[[115 152 116 114 111]
 [124 149 123 116 118]
 [140 118 138 136 147]
 [127 131 124 123 130]
 [134 139 131 126 125]
 [115 148 116 121 113]
 [112 125 119 120 135]]
->
[[124 149 123 116 118]
 [127 131 124 123 130]
 [115 148 116 121 113]]

[[127 122 116 122 125 120 123 126 123]
 [127 121 111 124 121 120 122 125 123]
 [136 121 128 135 115 128 127 128 134]
 [132 117 120 133 110 120 130 128 122]
 [112 151 127 100 157 113 134 132 103]
 [127 125 110 120 130 117 121 127 123]
 [131 126 118 123 133 123 120 127 129]
 [118 134 124 114 126 113 137 129 104]
 [128 125 121 120 134 128 118 124 132]
 [138 125 135 136 124 128 130 134 133]]
->
[[127 121 111 124 121 120 122 125 123]
 [132 117 120 133 110 120 130 128 122]
 [127 125 110 120 130 117 121 127 123]
 [118 134 124 114 126 113 137 129 104]
 [138 125 135 136 124 128 130 134 133]]

[[134 134 122 153 112 117]
 [116 117 117 113 131 143]
 [136 137 119 154 111 110]
 [133 118 122 152 121 152]
 [139 117 126 142 124 136]
 [137 131 121 135 123 123]]
->
[[116 117 117 113 131 143]
 [133 118 122 152 121 152]
 [137 131 121 135 123 123]]

[[132 129 131 129 127 130 125 114 129 135 137 124]
 [144 133 140 119 126 134 110 102 112 132 123 137]
 [116 120 119 138 132 119 132 138 129 130 120 119]
 [132 124 133 129 133 128 134 133 132 128 138 131]
 [132 129 132 118 134 133 127 122 110 135 126 140]]
->
[[144 133 140 119 126 134 110 102 112 132 123 137]
 [132 124 133 129 133 128 134 133 132 128 138 131]]

[[138 132 123 136 147 122]
 [105 152 115 116 131 131]
 [145 153 145 118 134 119]
 [132 111 133 122 126 107]
 [118 153 128 146 132 138]
 [128 106 114 122 106 149]
 [143 134 119 131 146 110]
 [150 138 129 110 115 109]]
->
[[105 152 115 116 131 131]
 [132 111 133 122 126 107]
 [128 106 114 122 106 149]
 [150 138 129 110 115 109]]

[[106 114 120 140 120 121]
 [141 131 139 110 134 129]
 [114 108 141 121 137 113]
 [117 114 131 120 129 116]
 [128 125 128 118 126 125]
 [137 143 117 136 117 143]
 [126 129 121 128 121 130]
 [121 122 124 126 124 122]
 [104 113 119 143 119 120]
 [138 134 120 117 127 123]
 [130 129 131 129 130 129]]
->
[[141 131 139 110 134 129]
 [117 114 131 120 129 116]
 [137 143 117 136 117 143]
 [121 122 124 126 124 122]
 [138 134 120 117 127 123]]
---
[[123 132 120 131 129]
 [105 140 104 152 154]
 [125 125 120 140 118]
 [126 132 133 129 123]
 [149 128 150 109 114]
 [120 147 131 132 117]
 [135 121 136 117 121]
 [111 143 116 139 136]]
->
[[132 120 131 129 123]
 [140 104 152 154 105]
 [125 120 140 118 125]
 [132 133 129 123 126]
 [128 150 109 114 149]
 [147 131 132 117 120]
 [121 136 117 121 135]
 [143 116 139 136 111]]

[[138 114 119 125 140]
 [111 137 126 129 110]
 [110 141 122 131 116]
 [132 134 147 132 145]
 [117 141 126 124 119]
 [112 119 101 120 109]
 [107 140 123 132 110]
 [110 132 131 139 115]
 [126 133 112 108 132]
 [117 130 133 134 123]
 [122 131 139 147 124]]
->
[[114 119 125 140 138]
 [137 126 129 110 111]
 [141 122 131 116 110]
 [134 147 132 145 132]
 [141 126 124 119 117]
 [119 101 120 109 112]
 [140 123 132 110 107]
 [132 131 139 115 110]
 [133 112 108 132 126]
 [130 133 134 123 117]
 [131 139 147 124 122]]

[[149 153 144 126]
 [145 125 111  99]
 [126 144 157 152]
 [116 103 107 119]
 [153 154 143 121]]
->
[[153 144 126 149]
 [125 111  99 145]
 [144 157 152 126]
 [103 107 119 116]
 [154 143 121 153]]

[[140 142 133 135 135 133 134 127 138 123 145]
 [133 128 105 137 128 133 144 115 118 120 118]
 [134 142 128 124 123 134 132 121 147 137 129]
 [131 139 136 112 131 137 147 148 139 131 101]
 [129 150 127 126 114 127 138 133 127 113 112]]
->
[[142 133 135 135 133 134 127 138 123 145 140]
 [128 105 137 128 133 144 115 118 120 118 133]
 [142 128 124 123 134 132 121 147 137 129 134]
 [139 136 112 131 137 147 148 139 131 101 131]
 [150 127 126 114 127 138 133 127 113 112 129]]

[[128 130 129 125 127 121 124 130]
 [129 127 125 128 132 151 133 123]
 [130 131 125 126 130 149 126 126]
 [127 126 129 129 128 121 129 128]
 [127 128 131 126 125 109 123 132]
 [128 127 129 128 128 123 128 128]
 [128 132 129 123 126 122 122 131]]
->
[[130 129 125 127 121 124 130 128]
 [127 125 128 132 151 133 123 129]
 [131 125 126 130 149 126 126 130]
 [126 129 129 128 121 129 128 127]
 [128 131 126 125 109 123 132 127]
 [127 129 128 128 123 128 128 128]
 [132 129 123 126 122 122 131 128]]

[[147 117 137 113 132 125 144]
 [125 114 122 120 126 128 131]
 [143 143 137 141 120 128 112]
 [128 132 143 124 128 130 145]
 [150 124 132 126 125 126 118]
 [142 130 135 125 129 130 138]]
->
[[117 137 113 132 125 144 147]
 [114 122 120 126 128 131 125]
 [143 137 141 120 128 112 143]
 [132 143 124 128 130 145 128]
 [124 132 126 125 126 118 150]
 [130 135 125 129 130 138 142]]

[[126 132 127 121 126]
 [137 129 132 132 130]
 [144 141 128 126 125]
 [136 148 130 126 123]
 [134 127 138 129 130]
 [131 130 130 140 129]
 [112 105 130 130 134]
 [119 127 140 124 129]
 [124 128 129 125 128]
 [123 140 129 146 128]
 [126 128 139 128 129]
 [137 151 129 117 122]]
->
[[132 127 121 126 126]
 [129 132 132 130 137]
 [141 128 126 125 144]
 [148 130 126 123 136]
 [127 138 129 130 134]
 [130 130 140 129 131]
 [105 130 130 134 112]
 [127 140 124 129 119]
 [128 129 125 128 124]
 [140 129 146 128 123]
 [128 139 128 129 126]
 [151 129 117 122 137]]

[[150 155]
 [153 144]]
->
[[155 150]
 [144 153]]
